Here is a tiny trained network, its code and every weight. The questions are about switching its units off for an input and a class, where a switched-off unit gives its printed mean instead of its output.

import numpy as np


def w(rows, s, z=0):
    codes = np.array(rows[::2]) - 128.0
    scale = np.full(codes.shape[1], s)
    scale[-1] = z or s
    return codes * scale


def norm(h):
    return h / np.sqrt((h * h).mean(-1, keepdims=True) + 1e-5)


def f(y):
    return np.maximum(y, 0)


def log_softmax(a):
    a = a - a.max(-1, keepdims=True)
    return a - np.log(np.exp(a).sum(-1, keepdims=True))


def net(x, mask):
    res = np.array(x, float).reshape(1, 5) / 4 @ E
    u = 0
    for l in range(3):
        y = f(norm(res) @ A[l][:, :-1].T + A[l][:, -1])
        res = res + np.where(mask[u : u + 7], y, B[l][:, -1]) @ B[l][:, :-1]
        u += 7
    return log_softmax(norm(res)[-1] @ U[:, :-1].T + U[:, -1])


A, B = {}, {}
E = w([
[159,79,253,81,123,190,177,98,116,133,152],'x0',
[155,181,106,102,51,157,124,32,176,111,99],'x1',
[98,183,137,152,79,135,207,152,54,152,98],'x2',
[218,182,108,215,154,229,153,165,116,58,211],'x3',
[187,76,51,77,97,34,205,86,65,141,224],'x4',
],0.0016)
A[0] = w([
[147,71,69,107,136,83,207,63,94,115,188,59],'L0N1',
[198,124,120,151,155,144,122,142,181,99,191,141],'L0N2',
[74,217,132,180,63,142,218,127,1,193,76,42],'L0N3',
[86,164,8,169,98,82,69,181,92,84,89,39],'L0N4',
[139,191,108,103,44,164,141,64,178,125,114,1],'L0N5',
[99,134,167,103,173,161,75,140,186,123,97,157],'L0N6',
[192,175,127,194,132,139,158,160,120,113,172,80],'L0N7',
],0.0031,0.0026)
B[0] = w([
[167,218,166,130,61,114,62,198,112,177,120,248],'L0N1',
[68,104,89,72,123,125,120,108,112,122,107,227],'L0N2',
[192,41,108,76,185,89,69,156,252,36,157,250],'L0N3',
[119,156,163,141,172,138,220,68,202,218,166,219],'L0N4',
[156,97,120,211,125,88,132,88,87,119,75,171],'L0N5',
[170,151,92,113,61,82,115,152,105,160,175,230],'L0N6',
[65,140,86,93,118,144,149,105,89,115,110,216],'L0N7',
],0.0039,0.0023)
A[1] = w([
[125,127,130,132,127,126,125,126,126,129,128,90],'L1N1',
[169,80,253,87,109,180,176,108,101,121,141,30],'L1N2',
[73,94,143,143,206,104,148,228,68,141,166,6],'L1N3',
[92,140,134,141,134,149,71,136,185,125,103,57],'L1N4',
[145,152,146,134,103,139,157,77,130,101,96,37],'L1N5',
[137,142,95,116,146,112,133,108,161,137,149,111],'L1N6',
[87,174,193,166,126,191,78,172,159,127,56,87],'L1N7',
],0.004,0.0012)
B[1] = w([
[122,134,137,126,126,129,133,127,139,121,126,128],'L1N1',
[53,215,3,200,205,71,153,134,232,186,135,253],'L1N2',
[203,102,189,204,84,120,111,27,129,134,34,241],'L1N3',
[172,103,120,87,127,73,176,108,103,128,164,195],'L1N4',
[151,85,172,207,144,111,111,129,121,154,92,166],'L1N5',
[113,110,229,138,134,181,116,152,155,147,143,206],'L1N6',
[204,142,93,63,71,37,202,137,42,172,226,224],'L1N7',
],0.0035,0.0022)
A[2] = w([
[145,136,140,128,125,110,221,161,123,97,108,144],'L2N1',
[147,159,100,112,58,137,129,61,163,100,86,134],'L2N2',
[1,87,153,76,93,130,107,137,123,136,68,25],'L2N3',
[117,99,124,111,107,88,111,117,145,177,98,198],'L2N4',
[122,72,132,86,151,151,20,134,179,106,168,2],'L2N5',
[81,123,136,86,103,163,104,124,71,140,103,75],'L2N6',
[149,156,78,194,138,252,144,141,91,70,184,102],'L2N7',
],0.0041,0.0013)
B[2] = w([
[143,87,91,94,133,132,15,136,166,92,162,179],'L2N1',
[126,60,188,188,211,106,123,190,74,159,119,209],'L2N2',
[67,186,115,74,173,185,148,86,45,65,97,153],'L2N3',
[124,172,122,137,149,254,157,132,79,33,142,254],'L2N4',
[169,93,129,117,138,110,175,173,199,32,106,162],'L2N5',
[69,144,143,149,113,185,77,157,150,103,166,134],'L2N6',
[39,136,190,21,140,110,133,94,99,126,45,217],'L2N7',
],0.0035,0.0034)
U = w([
[207,174,117,58,53,68,128,167,52,175,212,157],'0',
[21,148,137,20,156,161,137,93,55,77,63,154],'1',
[62,187,84,181,190,114,180,102,229,208,150,155],'2',
[189,66,121,91,157,115,108,154,207,28,134,148],'3',
[176,84,183,254,138,130,109,85,73,138,46,148],'4',
[96,117,137,172,68,206,94,165,153,115,144,84],'5',
[54,102,106,186,5,209,94,166,153,150,119,2],'6',
[79,98,99,172,32,225,93,173,147,152,117,5],'7',
],0.0071,0.0048)

Each question gives the input, the list of numbers given to net, and the class t.
The units are the neurons (one row each of A and B). Each row of codes is followed by its name. A weight is (code - 128) times the scale printed after its matrix; where a second scale follows, it is the last column's (A, B and U).
mask holds one flag per neuron, layer by layer. A switched-off neuron (its flag False) gives its mean, the last column of its row in B, instead of its output. The means were averaged over made-up inputs and are rounded, as every weight is.
A unit's drop is (log p(t) with every unit on - log p(t) with that unit switched off) / (log p(t) with every unit on - log p(t) with every unit switched off).
The circuit of an input: a set's keep is (log p(t) with only the set's units on - log p(t) with every unit switched off) / (log p(t) with every unit on - log p(t) with every unit switched off). Starting from the 12 units with the biggest drops (on a tie, the unit counted first), units are removed one at a time, each time the one whose removal leaves the highest keep (on an exact tie, the one counted first), for as long as the keep stays at least 0.8.
units of the circuit, in order: the units of the circuit, biggest drop first
unit that matters most: the unit with the biggest drop
k most important neurons: the k neurons with the biggest drops, biggest first
k most important neurons of layer l: the k neurons of layer l with the biggest drops, biggest first
input [-2,0,8,8,0], class 1: most important neuron of layer 2 => (L2N7)
input [0,-8,-2,-7,3], class 4: 2 most important neurons of layer 0 => (L0N2 L0N7)
input [2,-7,-6,8,-7], class 1: units of the circuit, in order => (L2N7 L0N3)
input [6,8,-6,0,5], class 4: 4 most important neurons => (L0N3 L2N2 L0N5 L0N4)
input [7,-4,-7,-1,-6], class 2: 2 most important neurons => (L1N2 L0N3)
input [-2,2,-1,7,6], class 1: 2 most important neurons of layer 0 => (L0N6 L0N7)
input [6,-8,6,-4,6], class 4: 4 most important neurons of layer 1 => (L1N3 L1N7 L1N4 L1N2)
input [-5,6,-5,-5,-1], class 4: 2 most important neurons of layer 1 => (L1N2 L1N4)
input [-3,-3,7,7,5], class 1: 2 most important neurons => (L2N7 L0N7)
input [3,5,-1,6,-3], class 1: 2 most important neurons => (L2N7 L1N3)
input [-7,-7,-3,7,-6], class 1: 4 most important neurons => (L2N7 L0N1 L1N2 L0N7)
input [4,8,-2,-8,-8], class 0: 2 most important neurons of layer 1 => (L1N7 L1N4)
input [-4,8,-3,6,6], class 4: 2 most important neurons of layer 2 => (L2N2 L2N4)
input [7,-8,6,-5,7], class 4: 2 most important neurons => (L1N3 L0N6)
input [0,7,6,-2,-6], class 4: 3 most important neurons => (L0N5 L2N2 L0N1)
input [-5,-7,3,0,6], class 4: unit that matters most => L1N3
input [-4,3,-4,1,3], class 2: 4 most important neurons => (L0N4 L0N3 L1N3 L1N7)
input [8,-7,-7,0,6], class 2: 2 most important neurons => (L1N2 L0N3)
input [-8,-5,4,-6,-5], class 2: 4 most important neurons => (L0N4 L0N2 L2N7 L0N7)
input [-1,-3,-1,-7,5], class 1: units of the circuit, in order => (L1N7 L2N4)
